In the rows, 128 means zero.
Facts:
bava γ:950
bazazil α:pabren γ:967
beral Φ:gokul klusu α:likis γ:504
bidrar Φ:bogras dedo γ:950
biklogrul α:vedram γ:950
bogras Δ:traklobrol plumudos vafak vadun γ:786
brasa γ:950
brefu α:brasa Δ:truzuru vovi klevuram vaskas skovir γ:967
brotres γ:950
brugige α:funir γ:117
bubriril Φ:drezokik pluska γ:786
bukledi α:zivel Δ:kobi gramigril dogrok trigrus vugo tiplitas γ:117
bukun α:vadun γ:950
dedo α:nedaklor γ:967
diga Φ:trigrus loflu α:fludre γ:950
digre α:kluskes γ:967
diramu α:kleskul γ:117
disus Φ:kere skapil zofom bukun γ:950
dogrok Φ:foflok kelin likis loflu γ:117
drepan γ:117
drezokik γ:967
drezum γ:967
driduk Φ:stusto flirur Δ:flapil funir flepi klusu γ:786
durol Φ:replur kelin klibam mora nagra α:zegus γ:504
duske α:geplodron γ:117
fakletrul Δ:riski durol brasa disus gupan zokegrul γ:786
fanek γ:504
flafon Φ:lofun γ:950
flapil Φ:migen brasa pluska digre α:flutradrek γ:786
flepi γ:117
flepluk Φ:stetro stostom grita tanem zulim medanom γ:950
flezoga Φ:giter stubris mora trivodrek pabren γ:967
flirur γ:967
flofla Φ:saskal zulim γ:967
flore α:digre γ:967
flotror Φ:plotam grirido griska ploku gonak γ:967
flubrul γ:786
fludre Φ:rovos brasa α:skirom γ:967
flunal γ:117
flutradrek Φ:grirido ploku vadun zostu α:truzuru γ:967
foflok α:flepi γ:950
fopo γ:950
fubuk Φ:taplas veplo letom nagra γ:786
funas Δ:grutovos truzuru gulon kadulik flubrul nagra γ:950
funir α:klumik γ:504
ganun Φ:zugin saskal skaves Δ:kleskul zubol lanem klibam pifar diga pekik bukun skamim γ:950
gefalus Φ:vovi gramigril α:fanek γ:786
geplo Φ:bava Δ:veplo mebom miplam riski durol fopo γ:786
geplodron Φ:truzuru goron teves α:sutak γ:504
ginar α:skovir γ:117
gipem α:zevu γ:786
giter γ:967
gokul γ:950
gonak γ:950
goron α:punem γ:967
grafeskur α:grigrovos γ:504
gramigril γ:504
grigrovos Φ:zivel trigrus γ:967
grigul α:saskal γ:950
grirido α:numun Δ:flapil gefalus bazazil skovir γ:786
griska α:gipem γ:786
grita γ:786
grutovos Φ:funas ginar zostu medanom α:troske γ:967
gulon Φ:gokul γ:786
gupan γ:504
kadulik α:ginar γ:117
kelin α:grutovos γ:117
kere Δ:grigul miplam flafon dogrok zetis kigri gokul γ:117
kevem α:vogre γ:950
kigri γ:950
klare Δ:stubris brugige vogre troske skovir γ:967
klazer α:klibam γ:117
kledril α:zostil Δ:flutradrek drezum funir zostu γ:950
klesa α:mipem γ:786
kleskul α:maflas γ:786
klevuram Φ:drezum vovi α:vunim γ:504
klibam γ:117
kliklas γ:504
klofamal Φ:stostom zapen flubrul klesa drezokik Δ:kulos grita kliklas dogrok skirom soklas gupan γ:950
klumik Φ:tiplitas digre α:pasal γ:117
kluskes γ:967
klusu γ:504
kobi γ:117
kuflon Δ:goron flapil zegus lanem vadun γ:504
kuflum α:klazer γ:504
kulos Φ:nedaklor α:grafeskur γ:786
lanem Φ:drezum grigul γ:950
letom α:bukun γ:950
likis α:skamim γ:504
liril Φ:ginar duske vunim γ:950
loflu α:diga γ:504
loflum Φ:veplo Δ:plotam flubrul brasa gokul γ:950
lofun α:dedo Δ:kobi rovos bukun γ:786
maflas Δ:truzuru foflok zala flepi durol γ:950
mebom Φ:kliklas sutak γ:950
medanom γ:117
migen α:bazazil γ:117
mipem α:grirido γ:786
miplam γ:504
mokla γ:504
mora γ:950
mugril Δ:sutuk drepan zegus teves griska klibam γ:786
nagra γ:117
nedaklor γ:950
numun α:zostu Δ:kelin γ:950
pabren α:bukledi γ:117
pasal α:trivodrek γ:967
pekik α:vovi γ:117
pifar γ:786
pitra Φ:bava Δ:veplo viko dogrok klibam bazazil γ:504
plali Δ:klesa skirom vaskas γ:967
plavo α:kuflum Δ:zubol tredrel nagra saklus γ:786
plifo Δ:sutuk flofla foflok traklobrol duske vadun tredrel suklus γ:950
ploku Δ:kobi skekla vafak suklus troske flore gokul γ:950
plotam γ:504
plubri Φ:sutuk miplam tanem skapil kigri α:riski Δ:grigul kadulik kelin traklobrol loflu γ:967
plumudos Φ:stetro goron migen pluska mora α:zetis γ:117
pluska Δ:kadulik brugige durol griska bukun γ:950
punem Φ:taplas vugo α:pekik γ:786
renok Φ:bava saskal klusu γ:967
replur γ:504
resis γ:786
rirukin α:plumudos γ:117
riski α:diramu γ:967
rostal α:migen γ:504
rovos α:zala γ:967
saklus Φ:bazazil γ:504
saskal α:gefalus Δ:kelin stugro brugige durol flubrul pekik skirom klusu γ:117
sirol Φ:bogras goron tanem flunal mokla α:lofun γ:504
skabris Δ:liril stostom zivel bava skekla kliklas tanem bazazil γ:504
skamim Φ:bava zegus medanom α:klesa γ:967
skapil α:grigul Δ:grafeskur fanek flirur pifar γ:967
skaves Δ:kuflum flofla brasa vunim skovir γ:950
skekla Φ:drezum funas bukledi drezokik plavo rirukin α:miplam γ:504
skekor Φ:mugril zabol γ:967
skirom γ:786
skovir Φ:resis stostom biklogrul rovos tanem γ:967
soklas Φ:brotres α:foflok γ:967
stabra Φ:teves fopo zostu Δ:gramigril klibam vadun grigrovos γ:967
stetro γ:967
stostom γ:117
stubris γ:117
stugro Φ:drepan mugril mokla γ:967
stusto γ:786
suklus Φ:kuflum miplam zetis letom γ:967
sutak Δ:giter vovi loflu saklus γ:950
sutuk γ:504
tadi γ:117
tadrin α:flunal γ:117
tanem γ:117
taplas α:tiplitas γ:786
teves γ:786
tiplitas α:loflu γ:786
traklobrol Φ:stostom stubris kadulik loflu γ:786
tratru Φ:drezum kleskul tadi γ:967
tredrel γ:117
trigrus γ:967
trivodrek α:beral Δ:kliklas duske klumik zokegrul medanom γ:504
troske α:duske γ:117
trovir Φ:kuflum stusto drepan foflok klazer Δ:mipem goron klumik γ:786
truzuru γ:504
vadun α:kevem γ:786
vafak α:griska γ:504
vaskas γ:504
vedram Φ:truzuru funas saskal Δ:resis vugo brotres γ:117
veplo γ:786
viko Φ:numun stusto veplo troske nedaklor γ:117
vogre α:klevuram γ:950
vovi γ:504
vugo γ:967
vugre Φ:funir kigri bazazil γ:117
vunim α:flirur γ:786
zabol Δ:stetro γ:950
zala α:flubrul γ:504
zapen α:rostal γ:786
zegus γ:504
zetis α:soklas γ:504
zevu Φ:riski plali α:taplas γ:504
zivel γ:117
zofom γ:950
zokegrul Φ:grirido diramu brefu klusu γ:504
zostil α:plubri Δ:plotam brugige sirol fopo tredrel troske pekik zostu gokul saklus γ:950
zostu γ:950
zubol Φ:bukledi skaves α:plavo γ:950
zugin Δ:tratru zivel brugige migen lanem diga mora grigrovos γ:786
zulim α:bogras γ:117

Known rows:
kere: [149 132 130 103 155 134 137 143 131 130  98 148  88 126 141 128 127 125
 107 133 130 141 147 154 118 116 127 107 130 122 123 143 127]
plali: [125 137 135 117 161 130 115 139 114 108  99 126  95 131  98 135 114 115
 125 124 125 117 148 148 118 121 148 111 122 118 116 151 138]
trovir: [ 88 115 113 120  97 137  54 110 130 174 168 134 157 104 157 136  91  91
  76 153 121  85 113 106 112 125 114 124 102 122 126 155 170]
fakletrul: [130 131 156 120 158 121 103 116 122 151 103 119 123 114 106 152 113 142
 125 133 108 127 149 133 100 129 110 107 119 131 125 165 166]
zabol: [124 122 118 121 157 123 119 145 115 116 106 158 114 137 146 128 135 109
 118 120 127 115 127 128 102 125 130 125 121 119 122 145 135]
bogras: [129 131 125 145 147 116 128 139 134 128 115 168 120 147 172  94 180  57
 118 154 144 117 164 119 108  92 144 153 123 157 185 147 125]
zugin: [122 147 140 149 133 127 133 139 125 136 120 139 128 138 142 122 144 121
 148 125 114 125 156 149  91  97 147 141 142 151 154 156 138]
maflas: [117  85 154 132 179 136  84 132 114 119 129 136  97 138  97 139 127 107
 141 153 120  98 127 122  95 107 143 106 114 120 129 134 168]
zulim: [134 138 111 133 125 114 180 147 140 100 109 143 118 137 106 137 148 149
 153  81 127 165 149 135 150 122 136 126 136 129 121 112  96]
flutradrek: [111 123 139 151  79 166 110 133 130 147 185  88 139 125 115 126  85 165
 154 142 107 111 110 162 128 107 181 126 139 135 108 116 149]
gulon: [109 141 146 150 106 137 117 114 126 157 165 102 152 121 135 133 118 153
 140 135 117 107 111 135 122 136 136 131 131 131 129 128 140]
vovi: [143 141 166 141 165 120 127 107 107 111 107 123 117 154 112 109 156 111
 145 139 133 121 137 119 120 135 134 153 144 154 149 146 135]
loflu: [161 111 138 148 158 105 133 101 128 111 112 150 113 132 126  92 180  82
 119 113 134 154 138  97 139 152  84 145 128 144 151 149 126]
pabren: [144 111 117 121 137 121 141 121 137 109 113 148 108 138 116 121 141 115
 116 111 138 147 136 113 159 133 117 116 121 128 128 105 118]
vunim: [128 140 154 147 134 118 141 103 120 119 120 135 121 144 117 106 151 127
 153 123 119 126 132 126 126 143 129 136 141 147 141 137 149]
pifar: [127 142 131 142 120 121 130 116 133 145 137 119 138 127 146 121 131 132
 128 136 125 118 118 120 124 140 125 141 122 139 137 135 134]
kobi: [141 127 123 113 121 146 137 137 136 136 138 130 116 121 140 113 114 144
 115 133 127 131 119 143 138 129 126 121 133 124 119 117 126]
durol: [118 103 120 122 101 119  78 109 151 173 162  91 180  76 122 182  96 135
  93 130 111 136 117 104 123 139  68 114 108 103 110 138 144]
foflok: [135 120 117 116 162 105 131 123 117 104 106 157 107 131 148 109 159  92
 102 125 136 115 107  94 142 168  91 137 113 104 128 127 120]
mora: [149 115 112 115 160  97 157 127 132  96  92 165 113 138 132 127 166 109
 116 104 147 152 125 100 143 149  92 133 121 109 134 116 109]

Rows:
No name comes twice in this set of rows, the named rows included.
[102 111 134 126 153 129  99 141 111 113 114 119 106 129  89 157 103 100
 132 125 117 113 147 138 117 101 154 108 112 114 117 151 142] : klare
[118 176 151 104  72 159  97 135 138 154 145  62 183 141 150 193  85 172
 159 193 111  86 121 136 118 135 160 145 157 117 141 152 117] : beral
[131 146 122 131 151  91 142  93 115 124 113 150 111 120 150  91 158  97
 103 104 119 123 118 108 135 169  80 140 128 127 123 145 143] : taplas
[145 125 139 147 126 109 145  96 131 134 121 158 118 129 130  93 154 121
 129  93 124 153 134 120 130 136 105 134 125 144 134 132 140] : tiplitas
[153  94 135 126 188 106 135 157 149 102  95 152 105 130 111 158 168 120
 136 118 129 168 172 136  91  97 108 110 123 116 147 134 119] : pluska
[106  97 107 147  76 128  95 127 164 163 182 125 177 114 143 148 125 106
 109 143 132 141 128  95 126 107 119 132 102 131 153 101 129] : traklobrol
[134 163 111  72  76 138 107 157 178 114 125  81 147 148 134 230  87 154
 171 165  92 103 138 127 150 166 139 108 145  60 133 163  97] : brugige
[148 133 107 120 125 109 163 132 147 101  98 143 124 132 117 134 146 128
 128  79 135 184 158 132 161 122 102 118 132 120 128 117  93] : rovos
[105 126 143 145 100 138 102 104 130 157 159 115 153 123 117 128 104 141
 141 127 120 121 111 115 124 129 138 132 125 136 124 126 150] : gefalus
[141 144 155 150 136 134 135 116 122 125 118 130 133 148 135  93 152 117
 153 136 137 134 132 128 119 116 145 148 144 165 156 133 133] : zegus
[123 148 115 144 121  89 165 123 139 122 111 138 153 121 116 135 148 135
 133  68 123 181 148 122 141 130 101 137 128 140 134 131 108] : zapen
[118 103 115 131 106 137 104 132 143 144 159 133 145 122 130 138 111 132
 126 128 125 128 104 115 131 122 125 117 116 109 113  97 132] : bidrar
[136 156 142 128 143 121 144 108 111 131  99 129 132 128 139 113 134 127
 125 121 126 133 129 121 122 149 113 139 139 140 125 155 130] : kliklas
[139 141 115  63  30 169  75 140 188 131 145 104 158 158 129 222  64 139
 161 168 100 116 123 104 171 142 156 101 139  75 142 134 113] : klumik

The same nodes again, as new rows of numbers:
Known rows:
vadun: [106 118 101 113 126 129 139  84  88 141 150 118 151 159 117 161 133 113
 129 127 121 131 131 116 142 124 144 154 102 101 137 138 121 116 148 119]
kluskes: [107 137 133 130 152 120 114 121 151 145 105 157 101 123 146 105 131 151
 135 117 128 116 115 101 128 134 145 107 133 133 142 129 143 122 139 104]
lanem: [105 126 117 116 128 130 116 113 108 144 130 136 130 124 151 164 135  99
 134 151 139 144 161 141 136 144 127 121 142 152 125 119 122 118 127 106]
klusu: [115 132 108 104 135 127 119  79  97 134 150 106 155 155 121 141 125 136
 140 119 122 105  98 118 130 113 156 164  93  93 141 142 119 110 136 130]
zostil: [133 132 149 115 124 125 143 144 134 110 130 125 117 144 145 143 125 163
 135 128  99 132 145 146 138  92 108 151 122 144 113 127 147 131 117 146]
troske: [148 151 138 131  88 122 160 157 135 141 139 119 143 126 132 131 131 121
 130  98 127 133 146 130 145 130 124 130  99 107 119 168 121 125 166 108]
kledril: [133 112 138 124 122 107 154 141 117 102 133 107 138 142 126 157 131 160
 132 131 105 146 134 151 133 105 105 132 136 133 112 128 143 145 128 149]
funir: [158  74 184 104 147 173 149  91  72  91 184 113 231 102 160  99 121 117
  42 181  90  73  88 120  88 111 115 107 131  83 101 170  98 133  85 117]
brugige: [146  74 178  78 139 158 152 106  55  93 172 118 246  90 159 136  94  78
  39 184 117  92 125 145 104 114  99  97 129  77  73 150  84 145 112 107]
flirur: [111 147 145 143 109 117 142 129 169 160 135 156  97 122 162  81 147 143
 136 108 123 114 129  89 156 112 161 119 106 119 151 167 138  90 150  90]
flepluk: [102 108 126 133 153 126 103 137 140 122  88 144 101  87 133 147 132 122
 135 148 151 144 158 135 109 170 106 103 188 185 118  94 140 148 100 124]
tanem: [145 113 123 136  99 142 110 121 104 130 135 133 116 105  96 106 109  93
 117  96 142 124 124 113 142 118 119 170 130 101 152 141 124 131 147 179]
grigrovos: [106 150 135 121 137 127 133 144 154 151 109 169 115 122 147 106 144 109
 114 134 139 125 145 113 135 143 152 106 126 151 131 127 121 112 132  77]
nedaklor: [125 135 133 150  87 138 127 126 149 146 149 113 105 122 160 102 135 156
 142 106 105 105 130 114 142 122 118 121 128 108 145 180 153 115 159 122]
dogrok: [140 148 128 140 127 121 136 175 140 128 100 146 125  95 129 144 123  88
 113 130 150 152 166 147 126 170 117  89 141 151 103 123 112 156 143  76]
liril: [102 122 117 126 149 122 104 123 101 134 114 137 127 130 149 160 122 105
 127 149 126 133 152 144 124 152 116 116 150 144 115 105 117 135 139 100]
kliklas: [120 149 108 151 134 138 128 121 109 127 143 117 143 146 118 123 130 112
 123 129 119 120 108 120 124 133 134 143 112 112 141 141 105 136 143 112]
numun: [197 157 118  99 108 125 119 170 155 191 157  88 146 182 157 113 109 128
 160 122 123 128 114 234 142 161 117  48 122 136 123 129 150  80 126 202]
flafon: [117 144 129 125 133 119 116 136 115 129 123 129 143 120 144 142 136 121
 130 133 118 119 135 150 119 146 113 123 148 147 115 133 126 137 141 103]
rirukin: [108  86 108 115 134 114 123  91 100 113 120 113 131 121 102 164 101 127
 143 121 148 136 123 125 128 131 116 137 135 106 131 111 135 139 152 153]

Rows:
No name comes twice in this set of rows, the named rows included.
[143 118 123  74 175 137 108 115 124 170 119 159 173 137 154 118 106  86
 122 176 144 125 119 180 124 165 147  48 135 145 117  74 112  84  91 140] : skamim
[148 117 135 151  91 130 122 129 108 120 146 124 124 118 117  99 139 113
 128 113 133 133 134 119 160 108 119 145 146 126 171 175 128 111 136 168] : mora
[125 161 129 146 119 117 159 180 152 141 117 139 127 117 154 156 118 111
 111 137 131 150 173 152 128 155 114  86 128 139  74 127 116 149 146  62] : viko
[ 89 147 100 120 170 125 121 112 120 131 118 126 147 157 138 169 127 113
 132 156 126 125 134 135  99 164 147 116 119 137  98  84 106 144 121  64] : zokegrul
[112 131 112 158 116 129 127 119 122 110 136 123 101 125 111 125 137 121
 130 114 127 140 133 102 131 120 133 156 119 126 151 145 122 137 144 125] : tiplitas
[118 123 105 154 123 103 146 131 132 109 121  97 115 133  99 158 134 150
 149 124 132 156 134 120 127 128 124 135 130 127 133 125 134 150 140 126] : gipem
[121 138 145 143 164 103 130 156 169 114  73 160 111  99 128 114 136 133
 123 157 150 137 130 122 117 162 130  77 165 172 120  99 131 145 118  93] : flezoga
[141 134 145 126 115 139 138 148 140 123 135 133 109 141 131 127 101 156
 113 102 107 132 138 140 121 106 119 153 113 117 111 126 142 126 136 153] : kere
[140 148 126 148 127 108 149 162 121 104 133 110 154 141 124 155 133 110
 117 143 118 138 124 154 117 144 105  97 121 124  99 126 114 160 140  85] : kulos
[170 133  76  83 134 145  97  97 116 198 180  86 151 213 141 133  83 145
 169 137 119 123  96 214 130 155 140  92  90 104 130  85 141  66 112 233] : grirido

